In the rows, 128 means zero.
Each row of numbers belongs to one of the objects below and depends on some of the facts about them. Some rows are named. Which object is each other row?

Some objects and their rows:
[110 107 131 114 154 132 138 107 112 143 135 159 121 127 102  85 108 122
 101  99 147 113  98 139 167 148 107 125] -> trozo
[120 124 100 104 156 152 126  99 102 161 122 151 129 110 101 101 120 119
  98 105 127 122 109 114 153 136 145 124] -> poros
[116 112 124  99 145 137 114 119 109 127 116 145 126 126 101 119 123 127
 107 110 134 117 105 141 143 161 133 130] -> lidin
[120 114 127  98 159 139 137 100 111 131 146 160 129 116 106 112 126 137
  94 104 131  97 121 136 150 162  98 139] -> roke
[ 83 114 153 135 193 128 101 104 132 111 101 153 151  68 101  51 155 145
  75 137 156  98 102 159 163 127 128 154] -> fluro
[118 115 126  86 143 144 108 100 122 149 101 120 134 116 115 128 130 139
 108 115 144 115 126 139 132 193 118 148] -> stebril
[116 117 126  94 149 138 121  97 114 142 113 142 132 110 114 110 117 128
  98 109 136 116 122 136 145 174 112 137] -> grilugo
[139 119 130 103 152 120 117  94 120 138 134 161 151 113 114 105 111 116
  82 110 132 113  97 133 150 144 114 121] -> bestum
[134 136 115 109 133 133 109  90 128 173 120 154 151  99 117 113 125 139
  89 135 145 140 106 112 138 124 113 129] -> bamodrik
[117 115 127  98 152 137 125  95 114 140 120 144 133 113 112 102 117 126
  94 104 135 115 118 134 149 169 111 135] -> deti
[115 124 136  77 152 136 123 114 107 137 114 141 118 129 103 130 139 126
 110 104 124 114 127 129 137 179  92 152] -> buklus
[ 82 121 146  99 143 130 107 122 114 134  81 134 108 105 104 104 144 141
 101 133 144 135 110 150 129 172 108 157] -> puna
[127 110  88 149 116 201 111 104 114  78 141 119  54 110  75 141 155 176
  20 126 115 190 111 116 115 132  91 141] -> traplam
[109 112 125 101 150 140 120  96 115 141 112 138 130 111 111  99 119 131
  96 110 140 117 116 139 146 168 114 138] -> flimos
[109 112 127 101 148 134 122  98 112 136 111 143 129 109 113  99 115 124
  91 111 137 120 114 142 145 170 116 134] -> skodres
[ 98 116 123  91 134 135 115 100 115 156  92 138 126 106 121 110 111 131
 106 122 142 132 116 142 132 186 122 136] -> poplo
[101 123 124  77 137 109 118 139  82 122  91 161 115 113 107 123 107  95
 104 117 110 132  98 139 122 169 132 128] -> sobru

There are 3 kinds of fact about the objects: π, λ, ρ.
π: refers to; λ: uses; ρ: is of sort
bako	π	padrir; beklel	π	buklus; beklel	π	stebril
beklel	π	zibrus; bestum	π	grilugo; bestum	π	skurus
brenol	π	drupus; brenol	π	tiplabos; brisil	π	buklus
bruves	π	lividom; buklus	π	lividom; dafos	π	gibobor
dafos	π	grufor; dafos	π	platrepim; deti	π	veba
difen	π	zibrus; drere	π	tiplabos; drimin	π	sustil
drimin	π	stukam; dupim	π	ritras; dupim	π	batak
dupim	π	fisto; favek	π	vimok; favek	π	veba
flepo	π	troflos; flubri	π	brifem; fluro	π	tiplabos
geflile	π	sobru; geplelu	π	skurus; giklam	π	troplek
giklam	π	grilugo; goplibak	π	traplam; grilugo	π	stebril
grivobek	π	sustil; grubos	π	troder; grubos	π	grufor
gugratel	π	drimin; gugratel	π	brifem; gustu	π	skurus
kekufin	π	ritras; klumek	π	deti; klumek	π	kadudrek
kupos	π	talo; kupos	π	mubrol; lizoti	π	favek
lumudum	π	pokleflar; mubrol	π	buklus; platrepim	π	veflabir
platrepim	π	poplo; platrepim	π	skurus; plenil	π	kekufin
plenil	π	skurus; plige	π	padrir; plige	π	sobru
podek	π	kadudrek; pokleflar	π	puna; poros	π	dafos
purubrol	π	buklus; reful	π	gustu; relak	π	kadudrek
rikar	π	tatepur; rikar	π	skurus; ritras	π	padrir
roke	π	mubrol; roke	π	favek; rudru	π	tatepur
skaplin	π	steser; skaplin	π	zupur; skolusa	π	reful
skolusa	π	buklus; skugrik	π	stukam; skugrik	π	gustu
skurus	π	ritras; skurus	π	padrir; sorunik	π	vesigis
sorunik	π	tragu; stadre	π	deti; steser	π	reful
steser	π	platrepim; stimel	π	padrir; stukam	π	tatepur
stukam	π	vimok; stustogum	π	tatepur; tapus	π	simem
tatepur	π	brebal; tatepur	π	sustil; tragu	π	stopo
tragu	π	skurus; traplam	π	begik; tribrul	π	bruves
troflos	π	skugrik; troplek	π	batak; trozo	π	sustil
trudrak	π	plige; trudrak	π	deti; trudrak	π	steser
veba	π	kadudrek; veflabir	π	gustu; vesigis	π	troflos
vesigis	π	stopo; vetel	π	geplelu; viklu	π	simem
viklu	π	kekufin; vimok	π	sobru; viskir	π	stukam
zuklel	π	tapus; bamodrik	λ	geplelu; beklel	λ	trudrak
beklel	λ	gibobor; beklel	λ	geplelu; bestum	λ	vabol
bestum	λ	stadre; bestum	λ	bamodrik; brebal	λ	traplam
brebal	λ	grufor; brisil	λ	geplelu; brisil	λ	grufor
dafos	λ	drupus; dafos	λ	bamodrik; difen	λ	geplelu
difen	λ	poros; drozi	λ	vato; drozi	λ	trosuk
drupus	λ	geplelu; drupus	λ	plaplum; drupus	λ	stebril
drupus	λ	bamodrik; dubil	λ	geplelu; gada	λ	geplelu
gebuk	λ	pama; gibobor	λ	geplelu; gibobor	λ	bamodrik
goplibak	λ	drupus; gragregan	λ	geplelu; gragregan	λ	trosuk
gribrer	λ	vimok; gribrer	λ	plolas; grudar	λ	gada
grudar	λ	drupus; grudar	λ	flimos; grudar	λ	stetubor
gustu	λ	talo; gustu	λ	dafos; gustu	λ	drozi
gustu	λ	geplelu; gustu	λ	stebril; kekufin	λ	poros
kekufin	λ	zupur; kekufin	λ	gragregan; lidin	λ	kupos
muvom	λ	trosuk; muvom	λ	stebril; nafo	λ	geplelu
naser	λ	stebril; pama	λ	ragem; pama	λ	geplelu
patem	λ	bamodrik; patira	λ	skodres; plaplum	λ	geplelu
platrepim	λ	brisil; platrepim	λ	drupus; platrepim	λ	zupur
platrepim	λ	bruves; plolas	λ	geplelu; podek	λ	dafos
podek	λ	geplelu; podek	λ	bamodrik; poros	λ	geplelu
poros	λ	grufor; ragem	λ	dubil; relak	λ	geplelu
relak	λ	goplibak; relak	λ	stustogum; ritras	λ	gibobor
ritras	λ	bruves; rudru	λ	skodres; sobru	λ	bruves
stadre	λ	dubil; stetubor	λ	geplelu; stetubor	λ	flimos
stetubor	λ	trosuk; stimel	λ	geplelu; stopo	λ	bamodrik
studogrum	λ	geplelu; stukam	λ	drupus; stukam	λ	dubil
talo	λ	gibobor; talo	λ	geplelu; talo	λ	naser
talo	λ	bamodrik; tragu	λ	ragem; tragu	λ	geplelu
tragu	λ	dubil; tragu	λ	veflabir; traplam	λ	geplelu
tribrul	λ	dubil; troplek	λ	brisil; troplek	λ	dubil
troplek	λ	stebril; trosuk	λ	lidin; trosuk	λ	tribrul
trudrak	λ	ragem; trudrak	λ	bamodrik; vabol	λ	sobru
vato	λ	geplelu; vato	λ	dubil; zuklel	λ	zupur
bako	ρ	24; bamodrik	ρ	336; batak	ρ	336
begik	ρ	24; beklel	ρ	336; bestum	ρ	336
brebal	ρ	336; brenol	ρ	24; brifem	ρ	865
brisil	ρ	336; bruves	ρ	336; buklus	ρ	24
dafos	ρ	336; deti	ρ	336; difen	ρ	336
drere	ρ	336; drimin	ρ	779; drozi	ρ	859
drupus	ρ	865; dubil	ρ	859; dupim	ρ	336
favek	ρ	859; fisto	ρ	584; flepo	ρ	584
flimos	ρ	336; flubri	ρ	336; fluro	ρ	336
gada	ρ	336; gebuk	ρ	24; geflile	ρ	24
geplelu	ρ	24; gibobor	ρ	24; giklam	ρ	584
goplibak	ρ	336; gragregan	ρ	336; gribrer	ρ	336
grilugo	ρ	336; grivobek	ρ	859; grubos	ρ	24
grudar	ρ	24; grufor	ρ	779; gugratel	ρ	336
gustu	ρ	584; kadudrek	ρ	859; kekufin	ρ	865
klumek	ρ	865; kobul	ρ	336; kupos	ρ	336
lidin	ρ	865; lividom	ρ	24; lizoti	ρ	336
lumudum	ρ	24; mubrol	ρ	865; muvom	ρ	779
nafo	ρ	336; naser	ρ	24; nimim	ρ	24
padrir	ρ	24; pama	ρ	24; patem	ρ	336
patira	ρ	24; plaplum	ρ	336; platrepim	ρ	336
pledivis	ρ	865; plenil	ρ	779; plifo	ρ	859
plige	ρ	336; plolas	ρ	336; plugabron	ρ	779
podek	ρ	336; pokleflar	ρ	336; poplo	ρ	336
poros	ρ	336; puna	ρ	24; purubrol	ρ	865
ragem	ρ	336; reful	ρ	865; relak	ρ	865
rikar	ρ	24; ritras	ρ	859; roke	ρ	779
rudru	ρ	779; simem	ρ	336; skaplin	ρ	865
skodres	ρ	336; skolusa	ρ	859; skugrik	ρ	336
skurus	ρ	865; sobru	ρ	24; sorunik	ρ	584
stadre	ρ	865; stebril	ρ	336; steser	ρ	336
stetubor	ρ	865; stimel	ρ	24; stomur	ρ	584
stopo	ρ	584; studogrum	ρ	859; stukam	ρ	865
stustogum	ρ	24; sustil	ρ	865; talo	ρ	336
tapus	ρ	336; tatepur	ρ	24; tiplabos	ρ	779
tragu	ρ	24; traplam	ρ	779; tribrul	ρ	336
troder	ρ	24; troflos	ρ	24; troplek	ρ	336
trosuk	ρ	336; trozo	ρ	865; trudrak	ρ	584
vabol	ρ	336; vato	ρ	24; veba	ρ	865
veflabir	ρ	24; vesigis	ρ	24; vetel	ρ	336
viklu	ρ	865; vimok	ρ	865; viskir	ρ	336
zibrus	ρ	859; zuklel	ρ	865; zupur	ρ	336

Name these rows:
No name comes twice in this set of rows, the named rows included.
[101 116 145 111 166 132 121 118 114 121 117 145 115 113  90  86 145 132
  88 111 141 113 102 142 153 145  98 151]  lumudum
[124 124 122  79 155 137 123 101 102 110 117 149 140 103 114 135 118 119
  92 105 109 110 134 124 131 178 106 141]  bruves
[ 94 112 129 100 132 132 125 114 111 157 103 147 112 117 113 104 108 131
 112 119 150 132 107 149 142 171 115 130]  sustil
[137 119 138 103 127 112 102  96 135 162 114 147 162 111 123 113 113 130
  92 135 157 126  94 140 133 156 112 129]  dafos
[134 115 145 106 167 140 110  90 126 139 138 177 112 133 116 130 125 119
  91  96 118 108 103 140 177 152 126 105]  stadre
[134 128 154 100 145 112 116 104 121 145 136 174 140 123 111 112 119 114
  84 113 132 119  90 125 149 137  96 128]  trudrak
[ 90 127 155 133 156 122  71 125 149 143  74 141 159  78 109  97 171 171
 101 177 183 122  96 155 133 126 143 160]  drupus
[104 109 128 106 145 132 132 106 109 153 126 160 118 113 114  92 110 137
  97 114 145 115 103 152 148 168 114 130]  drimin
[112 131 123  93 148 142 114 113 105 164 108 154 108 121 103 124 135 124
 103 113 122 131 105 122 147 145 126 133]  pama
[126 105 111 101 157 143 105 110 108 130 112 127 136 123 101 112 131 118
  99 100 133 106 101 147 149 165 157 130]  trosuk

Now the same objects, written a new way:
Named rows:
[146 120 128 160 166 182 121 181 132 145 151 106 124 151 139  84 170 149
 114 145 111 130 163 139 127 201 184 170 108 101 131 159 140 194 146 160
 160 128 156] -> rudru
[184 139 146 156 138 114  92 125 119 129 123 105 157 147 145  99 141 122
 147 148 115 170 154 142 125 142 132 139 151 103 102 142 129 141 153 150
 116  84 120] -> stetubor
[179 135 161 159 141 124  95 176 116 120 124 114 164 153 153 123 133 125
 116 145 115 135 155 173 126 146 132 178 147 103 102 156 141 139 164 164
 121  98 117] -> relak
[189 138 146 158 138 109  96 124 112 131 126 106 152 143 142 101 140 126
 148 148 113 167 154 144 129 142 136 138 152 104 103 145 129 142 150 149
 116  89 123] -> pledivis
[152 120 129 147 138 124  96 119  96 146 123 110 139 146 139  88 127 121
 119 154 119 148 135 143 129 141 128 140 142 104 103 141 130 152 143 157
 118  94 141] -> plugabron
[145 124 122 151 139  98  96 173 100 122 133 116 125 158 149  88 132 140
 117 148 114 129 134 169 130 169 134 141 107 105 102 144 151 141 145 160
 130  69 110] -> geflile
[146 119 121 150 152  90 109 138  95 124 132 114 124 138 138  90 116 133
 114 148 113 129 133 148 151 153 138 137 115 101 112 137 141 135 148 161
 127  69 128] -> steser
[195 119 143 184 139  96  95 124 132 122 125 115 180 138 145 121 112 121
 146 149 115 160 129 168 139 142 134 181 136 102 118 156 132 142 171 182
 118  69 118] -> mubrol
[147 127 125 150 140 109  95 123  98 142 126 106 140 142 139  87 133 120
 120 163 119 145 133 146 130 140 130 136 151 105 102 141 127 141 145 150
 117  98 124] -> pokleflar
[164 119 120 155 176 162 109 130 144 172 148 107 136 136 138  83 162 120
 113 151 113 161 136 140 130 180 142 136 112  97 117 188 125 214 146 151
 130 107 158] -> skodres
[145 128 136 152 138 103  95 126  94 126 126 104 144 138 138  87 132 121
 133 151 112 129 134 150 128 139 132 139 141 112 104 144 129 142 145 148
 117  98 120] -> grudar
[145 121 139 152 140 123  95 181 101 138 153 129 139 152 167 105 122 120
 116 146 115 128 132 166 129 145 163 158 110 103 104 141 138 142 146 184
 118  78 103] -> favek
[149 129 127 151 138 111  95 124  97 136 125 104 140 142 140  90 132 120
 126 152 119 140 134 153 128 142 129 136 136 103 104 150 129 143 145 149
 117  90 120] -> nimim
[144 126 128 152 139 122  94 167  97 134 133 120 135 154 156  89 138 125
 116 159 125 130 140 164 130 146 126 137 136 104 102 143 153 139 148 152
 131  96 110] -> flubri
[155 120 122 161 138  95 119 164 110 130 128 119 148 140 139 108 113 117
 114 142 141 130 131 168 130 165 158 140 107 106 113 142 130 138 150 195
 118  69 119] -> skolusa
[146 120 118 152 141  92 112 145  96 124 125 112 124 147 138  85 130 134
 114 149 115 131 132 148 139 166 133 138 110 109 108 141 144 135 147 156
 137  68 130] -> vetel
[148 133 123 152 139  91  99 127  96 128 130 106 124 150 139  87 129 133
 132 147 111 130 135 144 162 141 140 136 113 108 103 142 129 141 146 151
 118  69 115] -> gibobor

Name these rows:
No name comes twice in this set of rows, the named rows included.
[144 125 128 149 140 141  96 152  95 134 137 130 126 176 169  97 134 149
 112 148 117 128 139 152 130 144 144 162 128 102 104 141 173 140 148 172
 130  90 120]  drimin
[146 131 121 151 142  96  96 140  96 122 139 115 123 159 151  87 127 151
 115 148 112 127 136 155 155 156 144 146 113 106 101 143 140 136 146 156
 118  71 107]  troflos
[142 137 142 149 155 123  96 158  95 125 150 118 124 147 167  88 132 146
 117 157 109 128 134 152 132 139 142 157 145 105 102 140 158 139 145 152
 119  93 107]  brebal
[144 120 120 151 142  89 124 125  95 123 131 110 122 138 139  87 133 143
 124 147 112 126 132 143 154 157 148 140 112 111 121 140 151 138 146 151
 139  71 125]  platrepim
[198 120 133 182 142  96 101 124 137 123 126 113 182 136 138 127 114 120
 137 146 135 169 132 173 130 151 135 165 125 102 117 159 136 141 175 182
 120  68 131]  purubrol
[145 123 125 151 146 115  95 190  96 128 140 123 128 158 164  90 135 141
 114 151 115 128 134 167 128 161 129 137 119 103 103 141 171 142 144 163
 142  85 110]  viskir
[146 121 124 152 137  94 125 124  91 129 148 111 122 144 138  95 134 136
 139 144 110 127 128 143 153 143 191 138 111 107 116 138 131 138 145 158
 118  70 105]  ritras
[249 142 164 176 142 122  91 121 155 171 133 130 132 149 155 104 115 208
 116 163 112 127 133 150 126 167 218 135 181 102 101 169 186 141 145 155
 113  68 113]  vimok
[143 120 122 153 142  90 114 124  94 121 125 106 126 137 140  90 114 123
 125 147 112 128 135 146 141 141 138 138 120 113 107 141 132 138 146 158
 122  71 133]  troplek
[146 120 119 154 138  88 136 152  96 122 127 109 126 138 138  97 117 124
 119 148 117 128 134 160 135 161 141 138 110 114 125 142 145 139 148 166
 150  75 137]  bestum
[146 138 123 154 141 104  96 126  97 131 167 130 123 147 175  89 130 162
 138 148 112 129 130 157 205 141 157 162 120 103 117 152 140 142 147 149
 120  70 105]  sobru
[144 119 142 148 140 121  98 186  99 124 131 117 150 138 149  92 122 122
 116 158 120 128 133 174 125 146 129 157 138 104 105 142 153 141 145 169
 133 109 114]  podek
[184 141 156 166 143 137  93 138 123 122 136 124 160 148 171 121 126 143
 133 147 116 142 136 163 130 143 133 175 148 101 103 151 157 143 150 164
 115  81 104]  veba

The same objects again, as new rows of numbers:
Named rows:
[121 137 106 119 112 112  90  86 143 125 108 146 169 143 104 131 139  88
 125 143  90 116 127 126  76 106 158 152] -> platrepim
[108 131 111 123 125 133  88  95 146 117 109 149 162 126 109 134 138  85
 121 143  85 114 135 142  64 123 163 157] -> sobru
[123 132 105 107 112 122 115  85 132 128 112 132 168 162  87 119 131  96
 115 142 103 111 122 111  80 114 161 148] -> dafos
[125 134 101 122 112 112  88  81 140 127 101 151 158 154 102 141 145  96
 133 145  92 113 134 123  76 113 157 153] -> ritras
[127 137 106 117 109 113  89  89 143 126 107 152 170 136 104 134 145  93
 129 143  88 121 131 125  74 107 159 148] -> vabol
[142 138 117 112 108 130  95  79 143 150 103 138 162 135  98 114 124  92
 127 136 101 115 152 104  91 119 160 139] -> naser
[113 127 117 119 138 127  94  89 143 134 119 153 155 130  95 114 135  93
 124 118  97  95 154 130  81 126 160 144] -> padrir
[138 135 130 117  98 105 104  81 136 151 106 158 155 153  98 144 148  96
 124 134 109 111 150  96  86  92 162 137] -> rikar
[124 141 124 114 119 103 112  78 146 130 103 155 169 147 101 124 143  96
 121 119 106  99 144 116  78  99 162 145] -> drimin
[115 144 108 122 139 119 105  81 151 121 107 151 161 153  98 109 139 101
 119 112  99  81 140 139  78 119 154 149] -> simem
[138 131 132 113  98 104 102  84 131 152 108 158 155 147  96 143 148  92
 127 137 106 117 153  91  89  94 163 138] -> bako
[107 129 116 117 146 135  97  89 146 128 119 150 157 129  96 107 133  94
 119 114  97  85 151 140  81 128 163 146] -> troder
[138 138 134 120  99 112 112  77 140 152 103 156 153 155  98 145 144  93
 120 127 118 110 155  94  82  92 160 137] -> viklu
[123 134 118 113 118 100  96  83 139 136 113 157 162 145  96 124 145  96
 126 127  99 105 145 117  87 104 160 144] -> skugrik
[124 109 121 109 117 111  84  99 122 147 129 161 157 104  88 132 146  86
 136 143  91 131 161 102  93 111 168 135] -> buklus
[123 126 114 111 121 103  92  85 135 135 116 155 162 135  92 125 144  96
 126 131  95 107 150 112  90 109 163 140] -> steser
[138 125 123 105  97  85  88  86 128 151 114 160 162 139  93 144 156  98
 131 142  95 127 152  88  96  91 162 134] -> lizoti

Name these rows:
No name comes twice in this set of rows, the named rows included.
[117 137 119 126 139 140 113  79 155 134 107 150 153 150  96 116 132  94
 117 111 116  84 150 132  72 120 158 147]  brifem
[112  99 116 107 130 123  75 108 124 139 136 160 158  88  85 116 142  83
 131 137  84 122 162 118  89 130 170 138]  lividom
[104 132 118 116 144 119  99  88 150 120 113 154 167 123  97 104 138  91
 121 114  92  93 146 140  72 120 164 154]  grufor
[127 149 118 121 121 108 109  77 150 132 105 152 162 167  97 129 145 104
 122 119 106  88 140 120  82 101 158 145]  tapus
[140 148 131 128  91 119 114  72 150 148  88 143 156 171 107 154 135  92
 120 137 117 110 140 104  72  88 158 147]  zuklel
[129 134 106 111 115 109  92  87 142 136 106 149 168 139 100 125 140  96
 133 134  94 113 139 119  82 110 158 143]  gribrer
[127 133 121 123 111 130 100  81 151 138 102 145 157 142 104 137 130  85
 127 135 105 110 144 114  74 110 163 150]  kekufin
[110 101  99  97 135 121  85 107 122 129 125 141 172 111  75 118 126  90
 143 141  84 125 132 113  85 130 164 156]  talo
[114 105 100 108 136 112  69  98 121 134 129 161 152 105  82 118 147  89
 142 135  83 118 160 124  95 132 163 144]  zibrus
[139 145 118 108 108 116  96  72 150 140  99 138 173 130 101 110 120  90
 125 135 100 115 148 112  88 113 167 143]  muvom
[135 122 130 112 104 114 100  87 129 154 113 157 152 133  95 143 144  89
 129 136 111 122 161  92  88  95 165 137]  skaplin

The same objects again, as new rows of numbers:
Known rows:
[145 121 133 127 125 118 129 118 127 155 120 123 131 130 128 122 141 119
 135 117 147 118 128 123 112 119] -> plolas
[131 123 121 130 115 115 124 138 122 136 119 125 118 124 121 140 128 142
 121 118 121 125 135 124 121 113] -> traplam
[118 118 139 125 155 116 120 115 121 133 137 129 122 121 132 122 121 112
 149 119 144 116 129 140 110 137] -> brisil
[117 122 135 125 131 118 139 118 124 117 118 127 125 146 119 122 139 162
 137 159 132 123 122 124 162 131] -> viskir
[133 145 127 125 136 114 124 130 121 121 120 144 120 127 120 134 122 109
 145 131 121 123 129 150 127 115] -> relak
[124 117 123 136 116 160 132 140 154 123 136 123 152 123 135 130 135 108
 117 143 122 158 126 129 134 151] -> stopo
[131 123 123 131 118 125 123 142 125 125 119 126 121 122 133 139 142 119
 130 117 121 146 138 124 123 118] -> grudar
[117 139 123 127 115 148 128 135 133 117 135 126 134 140 130 130 134 109
 120 134 121 148 123 124 142 134] -> troflos
[137 123 131 125 135 136 160 164 130 117 118 127 123 145 122 132 129 114
 120 153 117 120 123 148 166 116] -> stukam
[173 119 122 137 117 138 148 114 122 120 130 157 120 121 181 159 137 190
 145 118 117 146 123 122 106 119] -> patira
[150 118 124 137 125 123 123 148 128 136 133 125 124 122 136 129 142 119
 120 117 117 138 141 125 133 117] -> begik
[131 119 123 126 122 122 123 136 123 128 120 125 123 122 120 142 130 129
 128 118 123 123 132 130 121 118] -> studogrum
[117 116 124 131 114 113 124 120 121 144 118 123 123 125 126 123 134 181
 139 119 140 121 140 123 116 116] -> fluro
[127 130 122 130 116 125 123 132 126 129 130 126 124 125 134 133 139 128
 120 117 128 143 138 124 123 114] -> nimim
[113 140 121 127 113 157 123 114 142 117 127 124 139 133 132 135 127 110
 129 149 123 156 125 124 114 137] -> tragu
[130 116 124 134 115 137 126 128 144 142 128 121 143 124 127 124 122 107
 118 118 121 122 124 121 133 146] -> simem
[131 132 124 132 115 122 122 128 123 134 124 130 125 125 135 130 139 106
 120 115 125 144 140 125 127 115] -> pama

Name these rows:
No name comes twice in this set of rows, the named rows included.
[111 119 129 125 119 130 132 115 128 119 118 126 134 143 121 124 128 132
 130 158 125 121 124 125 149 147]  skugrik
[116 166 123 124 112 148 124 116 127 124 150 131 134 139 131 123 120 106
 120 133 124 135 124 122 127 159]  veflabir
[115 124 124 126 123 162 125 119 148 117 144 127 152 124 138 123 128 100
 117 153 121 154 124 136 132 158]  gustu
[115 159 125 126 113 143 125 119 132 118 117 127 132 146 129 135 129 151
 131 168 123 152 124 124 124 135]  rikar
[158 137 141 125 168 115 123 146 121 118 141 135 118 122 127 123 121 106
 123 117 130 119 125 149 122 118]  mubrol
[131 130 145 125 162 114 125 114 122 117 123 139 123 131 123 122 132 118
 143 140 139 123 125 143 147 126]  lizoti
[120 125 123 130 113 151 126 133 140 126 147 126 132 126 135 127 125 104
 121 118 120 143 127 122 124 137]  gibobor
[113 165 128 126 134 133 122 116 124 117 131 135 124 137 129 131 137 119
 124 144 124 150 127 127 137 120]  geflile
[137 121 131 127 139 128 122 116 130 150 152 125 134 122 131 123 120 108
 120 115 127 120 124 127 130 158]  stebril
[172 117 140 138 120 116 156 107 123 139 119 154 121 122 169 125 121 208
 124 119 115 119 123 121 109 146]  skodres
[152 148 144 125 174 122 127 117 122 120 129 140 121 131 122 130 127 110
 123 119 122 121 123 147 152 117]  favek

